Here is a tiny trained network, its code and every weight. The questions are about switching its units off for an input and a class, where a switched-off unit gives its printed mean instead of its output.

import numpy as np


def w(rows, s, z=0):
    codes = np.array(rows[::2]) - 128.0
    scale = np.full(codes.shape[1], s)
    scale[-1] = z or s
    return codes * scale


def norm(h):
    return h / np.sqrt((h * h).mean(-1, keepdims=True) + 1e-5)


def f(y):
    return np.maximum(y, 0)


def log_softmax(a):
    a = a - a.max(-1, keepdims=True)
    return a - np.log(np.exp(a).sum(-1, keepdims=True))


def net(x, mask):
    res = np.array(x, float).reshape(1, 7) / 4 @ E
    u = 0
    for l in range(3):
        y = f(norm(res) @ A[l][:, :-1].T + A[l][:, -1])
        res = res + np.where(mask[u : u + 12], y, B[l][:, -1]) @ B[l][:, :-1]
        u += 12
    return log_softmax(norm(res)[-1] @ U[:, :-1].T + U[:, -1])


A, B = {}, {}
E = w([
[128,128,127],'x0',
[254,217,66],'x1',
[133,128,125],'x2',
[127,129,133],'x3',
[87,254,237],'x4',
[222,82,237],'x5',
[131,127,126],'x6',
],0.0047)
A[0] = w([
[233,150,139,104],'L0N0',
[173,137,140,253],'L0N1',
[104,153,69,222],'L0N2',
[146,148,110,6],'L0N3',
[176,133,248,212],'L0N4',
[160,91,130,95],'L0N5',
[99,201,162,87],'L0N6',
[118,99,55,108],'L0N7',
[157,163,89,71],'L0N8',
[175,69,122,37],'L0N9',
[117,64,191,93],'L0N10',
[175,64,153,198],'L0N11',
],0.016,0.0019)
B[0] = w([
[71,33,139,227],'L0N0',
[117,104,98,189],'L0N1',
[126,91,211,197],'L0N2',
[100,112,142,143],'L0N3',
[177,111,4,253],'L0N4',
[158,146,87,173],'L0N5',
[197,137,116,194],'L0N6',
[183,173,156,201],'L0N7',
[82,94,144,172],'L0N8',
[185,169,88,193],'L0N9',
[34,139,94,206],'L0N10',
[144,128,28,219],'L0N11',
],0.023,0.0076)
A[1] = w([
[69,189,149,5],'L1N0',
[90,166,104,159],'L1N1',
[143,114,114,51],'L1N2',
[186,119,99,71],'L1N3',
[108,163,114,132],'L1N4',
[109,169,162,118],'L1N5',
[4,112,71,195],'L1N6',
[95,157,151,47],'L1N7',
[127,115,139,63],'L1N8',
[108,152,102,115],'L1N9',
[107,184,87,138],'L1N10',
[102,162,140,96],'L1N11',
],0.015,0.0026)
B[1] = w([
[199,92,153,138],'L1N0',
[187,69,186,163],'L1N1',
[135,157,113,150],'L1N2',
[132,213,107,205],'L1N3',
[187,107,159,145],'L1N4',
[101,148,154,148],'L1N5',
[35,43,184,255],'L1N6',
[143,126,149,135],'L1N7',
[138,147,100,134],'L1N8',
[168,81,123,161],'L1N9',
[254,38,160,183],'L1N10',
[162,91,155,134],'L1N11',
],0.016,0.0072)
A[2] = w([
[109,67,122,133],'L2N0',
[101,130,85,21],'L2N1',
[142,149,216,90],'L2N2',
[149,168,138,88],'L2N3',
[219,66,95,254],'L2N4',
[94,47,156,112],'L2N5',
[63,98,123,80],'L2N6',
[148,133,77,129],'L2N7',
[141,155,251,123],'L2N8',
[189,106,108,187],'L2N9',
[93,141,103,88],'L2N10',
[172,160,118,105],'L2N11',
],0.014,0.0029)
B[2] = w([
[88,110,219,179],'L2N0',
[157,102,132,144],'L2N1',
[161,77,41,170],'L2N2',
[141,178,96,139],'L2N3',
[117,201,246,247],'L2N4',
[71,139,225,182],'L2N5',
[131,153,179,150],'L2N6',
[140,160,143,176],'L2N7',
[139,64,7,190],'L2N8',
[104,161,194,191],'L2N9',
[182,121,117,133],'L2N10',
[153,194,142,148],'L2N11',
],0.017,0.012)
U = w([
[116,31,53,92],'0',
[42,61,255,136],'1',
[168,211,174,6],'2',
[126,82,152,229],'3',
[121,87,159,158],'4',
],0.0089,0.0014)

Each question gives the input, the list of numbers given to net, and the class t.
The units are the neurons (one row each of A and B). Each row of codes is followed by its name. A weight is (code - 128) times the scale printed after its matrix; where a second scale follows, it is the last column's (A, B and U).
mask holds one flag per neuron, layer by layer. A switched-off neuron (its flag False) gives its mean, the last column of its row in B, instead of its output. The means were averaged over made-up inputs and are rounded, as every weight is.
A unit's drop is (log p(t) with every unit on - log p(t) with that unit switched off) / (log p(t) with every unit on - log p(t) with every unit switched off).
The circuit of an input: a set's keep is (log p(t) with only the set's units on - log p(t) with every unit switched off) / (log p(t) with every unit on - log p(t) with every unit switched off). Starting from the 12 units with the biggest drops (on a tie, the unit counted first), units are removed one at a time, each time the one whose removal leaves the highest keep (on an exact tie, the one counted first), for as long as the keep stays at least 0.8.
circuit, biggest first: the units of the circuit, biggest drop first
unit that matters most: the unit with the biggest drop
k most important neurons: the k neurons with the biggest drops, biggest first
top k neurons in layer l: the k neurons of layer l with the biggest drops, biggest first
drop of u: that unit's drop, to one decimal
input [-3,-5,7,5,7,1,1], class 2: unit that matters most	L0N6
input [-4,3,0,-7,7,5,-8], class 2: circuit, biggest first	[L2N4, L2N8, L0N4]
input [-2,5,-2,-2,-7,-1,7], class 2: circuit, biggest first	[L0N7, L1N3]
input [-2,1,-6,-3,3,-2,4], class 2: 2 most important neurons	[L0N6, L1N6]
input [8,8,0,5,7,2,4], class 1: 2 most important neurons	[L0N0, L0N7]
input [-3,3,8,3,-1,6,5], class 0: 2 most important neurons	[L0N4, L0N0]
input [6,3,-2,-5,7,5,3], class 2: top 2 neurons in layer 1	[L1N6, L1N3]
input [3,-3,7,-2,5,5,-8], class 0: 3 most important neurons	[L0N4, L0N10, L0N7]
input [-3,8,2,-3,7,6,7], class 1: 2 most important neurons	[L0N0, L0N9]
input [5,-6,-1,0,6,-6,8], class 0: 2 most important neurons	[L0N11, L0N4]
input [-7,5,-2,8,5,-8,-6], class 0: 2 most important neurons	[L0N4, L0N11]
input [-4,4,-1,7,-7,4,-8], class 2: top 2 neurons in layer 0	[L0N9, L0N10]
input [-3,5,-6,3,-5,-4,6], class 1: top 4 neurons in layer 0	[L0N8, L0N2, L0N4, L0N6]
input [4,-6,8,-2,-4,6,4], class 0: circuit, biggest first	[L0N11]
input [4,7,7,-2,5,7,2], class 0: 3 most important neurons	[L0N4, L0N2, L0N0]
input [3,8,5,0,7,3,-2], class 1: 2 most important neurons	[L0N0, L0N7]
input [-4,8,2,-2,-7,1,-5], class 1: top 3 neurons in layer 0	[L0N0, L0N8, L0N6]
input [5,-1,3,2,-5,3,-4], class 2: top 2 neurons in layer 0	[L0N9, L0N4]
input [8,4,-1,5,0,8,2], class 0: top 2 neurons in layer 0	[L0N4, L0N0]
input [-4,4,0,1,1,7,-5], class 0: circuit, biggest first	[L0N4]
input [-4,-3,-2,-8,8,-5,4], class 2: 3 most important neurons	[L1N6, L0N6, L0N10]
input [1,5,-5,-5,5,-7,7], class 0: top 3 neurons in layer 0	[L0N4, L0N11, L0N0]
input [3,4,-7,3,-4,2,7], class 1: 3 most important neurons	[L0N0, L0N4, L0N6]
input [3,-3,-8,6,-8,5,2], class 2: top 2 neurons in layer 0	[L0N9, L0N4]
input [-4,-4,5,-5,-2,6,7], class 0: drop of L0N10	0.5
input [-6,-6,-1,-2,2,7,-8], class 0: drop of L0N2	0.2
